Below are the code and all the weights of a small trained network. Each question names an input and a class and asks about switching units off, where a switched-off unit gives its printed mean instead of its output.

import numpy as np


def w(rows, s, z=0):
    codes = np.array(rows[::2]) - 128.0
    scale = np.full(codes.shape[1], s)
    scale[-1] = z or s
    return codes * scale


def f(y):
    return y / 2 * (1 + np.tanh(0.7978845608 * (y + 0.044715 * y**3)))


def log_softmax(a):
    a = a - a.max(-1, keepdims=True)
    return a - np.log(np.exp(a).sum(-1, keepdims=True))


def net(x, mask):
    res = np.array(x, float).reshape(1, 8) / 4 @ E
    y = f(res @ A[0][:, :-1].T + A[0][:, -1])
    res = res + np.where(mask, y, B[0][:, -1]) @ B[0][:, :-1]
    return log_softmax(res[-1] @ U[:, :-1].T + U[:, -1])


A, B = {}, {}
E = w([
[40,89,137,175,177,135,27,161,168,234,198,167],'x0',
[121,111,217,138,96,99,161,69,113,211,98,203],'x1',
[81,89,145,118,96,85,28,38,147,102,40,86],'x2',
[205,50,1,189,93,153,174,19,179,139,204,30],'x3',
[132,125,120,144,99,131,120,141,124,125,122,137],'x4',
[153,132,128,126,105,100,112,140,115,132,140,131],'x5',
[150,120,119,165,102,118,116,165,120,140,98,122],'x6',
[104,114,142,141,121,112,148,143,134,136,125,101],'x7',
],0.011)
A[0] = w([
[137,128,66,145,146,137,95,146,158,77,178,55,73],'n1',
[157,115,123,98,129,115,118,113,115,133,107,105,111],'n2',
[140,92,82,170,121,145,111,77,161,210,183,111,32],'n3',
[143,103,145,150,95,136,157,66,158,247,127,183,72],'n4',
[105,114,126,136,93,114,31,23,146,147,87,49,130],'n5',
[152,133,160,142,113,99,189,68,104,148,106,144,79],'n6',
[187,126,105,135,97,121,193,69,126,106,116,81,71],'n7',
[91,100,96,170,148,147,43,126,171,238,207,126,1],'n8',
[109,130,107,113,149,157,80,185,163,108,148,102,81],'n9',
[148,132,100,133,125,180,215,170,124,202,184,140,108],'n10',
[179,147,114,152,142,136,164,142,135,171,189,136,95],'n11',
],0.014,0.0037)
B[0] = w([
[102,138,103,137,131,133,61,138,71,151,163,46,223],'n1',
[117,137,131,130,176,198,133,108,151,78,132,125,150],'n2',
[63,174,206,97,137,113,73,173,81,152,83,183,216],'n3',
[81,141,74,143,143,143,35,120,52,130,182,4,194],'n4',
[152,63,85,213,163,107,173,142,206,120,195,227,251],'n5',
[130,141,85,115,128,156,97,148,112,138,156,44,171],'n6',
[125,176,205,53,98,124,153,137,106,143,51,146,221],'n7',
[217,169,149,45,77,152,236,114,139,83,47,102,233],'n8',
[79,119,129,152,121,122,81,75,72,177,159,76,178],'n9',
[144,59,93,191,123,95,117,90,212,111,129,212,200],'n10',
[124,85,118,173,183,129,172,136,180,117,184,166,179],'n11',
],0.011,0.023)
U = w([
[124,60,61,184,174,103,161,105,197,112,183,196,4],'0',
[192,168,99,59,94,149,227,82,130,81,76,70,248],'1',
[18,187,234,90,166,105,75,178,86,206,99,227,222],'2',
[101,126,23,145,142,146,85,88,74,142,197,3,1],'3',
],0.011,0.0024)

Each question gives the input, the list of numbers given to net, and the class t.
The units are the neurons (one row each of A and B). Each row of codes is followed by its name. A weight is (code - 128) times the scale printed after its matrix; where a second scale follows, it is the last column's (A, B and U).
mask holds one flag per neuron, in row order. A switched-off neuron (its flag False) gives its mean, the last column of its row in B, instead of its output. The means were averaged over made-up inputs and are rounded, as every weight is.
A unit's drop is (log p(t) with every unit on - log p(t) with that unit switched off) / (log p(t) with every unit on - log p(t) with every unit switched off).
The circuit of an input: a set's keep is (log p(t) with only the set's units on - log p(t) with every unit switched off) / (log p(t) with every unit on - log p(t) with every unit switched off). Starting from all 11 units, units are removed one at a time, each time the one whose removal leaves the highest keep (on an exact tie, the one counted first), for as long as the keep stays at least 0.8.
units of the circuit, in order: the units of the circuit, biggest drop first
unit that matters most: the unit with the biggest drop
k most important neurons: the k neurons with the biggest drops, biggest first
drop when u is switched off: that unit's drop, to one decimal
input [8,-7,3,-6,-7,0,4,1], class 1: units of the circuit, in order => n8
input [7,5,-1,-6,3,-8,-3,-1], class 1: units of the circuit, in order => n8, n3
input [-4,-7,-1,0,8,7,-1,-7], class 3: 2 most important neurons => n8, n1
input [-8,5,2,-6,-8,6,7,6], class 1: 3 most important neurons => n3, n6, n4
input [-5,5,4,-4,-6,-4,2,1], class 1: 4 most important neurons => n3, n1, n4, n10
input [-4,1,6,0,6,-4,-5,-3], class 0: 2 most important neurons => n5, n8
input [4,-4,-3,0,4,6,-7,0], class 1: 3 most important neurons => n8, n5, n4
input [-1,7,5,-1,-4,-7,-1,-5], class 3: 2 most important neurons => n4, n6
input [-1,1,4,5,4,-8,-6,7], class 2: 3 most important neurons => n3, n7, n10
input [-2,-6,-5,-4,6,-1,6,0], class 3: 4 most important neurons => n5, n3, n7, n9
input [-5,7,-7,7,6,2,3,-5], class 0: 4 most important neurons => n10, n11, n1, n8
input [2,7,0,8,7,3,-8,-5], class 2: 2 most important neurons => n3, n7
input [0,5,-5,-4,-5,5,-3,-7], class 0: 3 most important neurons => n3, n1, n7
input [3,-4,8,-6,3,4,1,4], class 0: units of the circuit, in order => n5
input [-7,-7,0,8,5,8,-3,-2], class 2: 2 most important neurons => n7, n8
input [6,7,-4,-2,7,1,3,-2], class 3: 3 most important neurons => n4, n7, n5
input [-5,8,6,7,7,-6,-7,-4], class 3: drop when n4 is switched off => 4.7
input [8,5,-6,7,0,-6,-6,-5], class 1: drop when n4 is switched off => 0.0
input [6,2,-6,1,-5,1,-1,8], class 0: drop when n11 is switched off => 6.1
input [-4,-2,-7,7,-6,6,-7,-3], class 0: unit that matters most => n10
